Questions about the matrix below.
1) Read off the entry directly below the largest entry.
2) Read off the first entry, reading row by row.
3) Read off the 1st entry on the diagonal from the top-right corner.
4) Read off the 2nd entry, reading row by row.
5) Read off the entry directly above the smallest entry.
6) Read off the entry directly below 117.
7) Read off the entry just left of 110.
8) Read off the fourth entry, reading row by row.
[[119 113 115 114 112 117 113]
 [111 126 146 127 145 148 113]
 [144 136 109 124 106 113 149]
 [148 152 122 145 138 118 140]
 [108 110 139 109 120 132 109]
 [142 148 121 145 126 123 145]]
1) 110
2) 119
3) 113
4) 113
5) 145
6) 148
7) 108
8) 114

m =
[[132 135 135 136 135 125]
 [127 131 127 132 131 128]
 [112 149 118 148 149 112]
 [130 125 127 126 125 134]
 [138 124 137 126 124 135]
 [142 123 140 125 123 137]
 [135 117 130 119 116 142]
 [144 115 138 118 115 144]
 [111 148 117 147 148 112]]
Rows and columns are numbered from 0.
Report the entry at row 2, column 0.
112
The bottom-left entry -> 111
The entry at row 0, column 1 -> 135
Report the entry at row 0, column 2.
135
The entry in row 0 and column 0: 132
Report the entry directly above the smallest entry.
144
Report the entry in row 1 and column 2.
127
Report the entry at row 1, column 0.
127
Report the entry just left of 116.
119
Report the entry just right of the smallest entry.
148
The entry in the top-right corner -> 125
The entry directly below 128 -> 112
Report the bottom-right entry.
112
The entry in row 2 and column 1 is 149

Read these off the grid that follows. Counting starts at 0.
1) Report the entry at row 0, column 0.
2) Report the entry in row 2 and column 1.
3) Report the bottom-left entry.
4) Report the smallest entry.
5) Report the entry at row 0, column 1.
6) Report the entry in row 1 and column 0.
7) Report the entry directly above the smallest entry.
8) Report the entry in row 1 and column 2.
[[128 122 126 129 126 126 132 131 128 122 133 135 126 123]
 [127 124 132 126 104 137 139 135 133 134 129 132 121 124]
 [129 122 127 126 109 133 140 134 135 126 133 140 124 119]
 [128 130 124 122 122 130 132 128 135 127 126 134 129 121]
 [128 129 127 127 131 127 127 127 128 127 127 128 129 127]]
1) 128
2) 122
3) 128
4) 104
5) 122
6) 127
7) 126
8) 132

data = ((139, 120, 126, 132, 129, 139, 126, 139, 139, 143, 124, 131), (125, 127, 119, 120, 131, 104, 101, 116, 122, 105, 103, 144), (123, 122, 120, 129, 129, 121, 120, 129, 123, 121, 124, 129), (146, 117, 125, 131, 130, 142, 121, 142, 145, 149, 117, 136), (155, 109, 121, 132, 132, 143, 109, 147, 153, 154, 104, 145), (147, 133, 141, 127, 128, 143, 134, 130, 148, 147, 125, 134), (121, 122, 121, 131, 128, 126, 128, 133, 121, 126, 132, 123), (144, 121, 132, 135, 128, 152, 138, 145, 145, 157, 133, 126), (133, 143, 142, 124, 126, 132, 139, 118, 134, 131, 133, 128), (126, 143, 140, 123, 126, 125, 138, 116, 127, 122, 134, 126))
Give the third entry in reading order.
A: 126
The entry just left of the largest entry -> 145
Give the 1st entry in reading order.
A: 139
Give the entry just right of the smallest entry.
A: 116
The entry just right of the largest entry is 133
Give the third largest entry.
A: 154
Give the entry just right of 154.
A: 104
Give the entry just left of the smallest entry.
A: 104

Questions about the grid below. Indices start at 0.
1) What is the bottom-left entry?
2) What is the entry in row 0 and column 2?
3) What is the entry in row 0 and column 0?
4) What is the top-right entry?
5) What is the entry at row 1, column 0?
6) What is the entry directly above the centre entry?
7) What is the bottom-right entry?
8) What is the entry in row 0 and column 1?
[[121 126 131 134 154]
 [125 129 129 131 140]
 [130 126 127 127 121]
 [121 128 131 134 154]
 [124 126 130 132 144]]
1) 124
2) 131
3) 121
4) 154
5) 125
6) 129
7) 144
8) 126

Questions about the row below.
1) What is the 1st entry from the left?
2) What is the median entry?
3) What is the 1st entry from the right?
[127 107 105 105 120]
1) 127
2) 107
3) 120
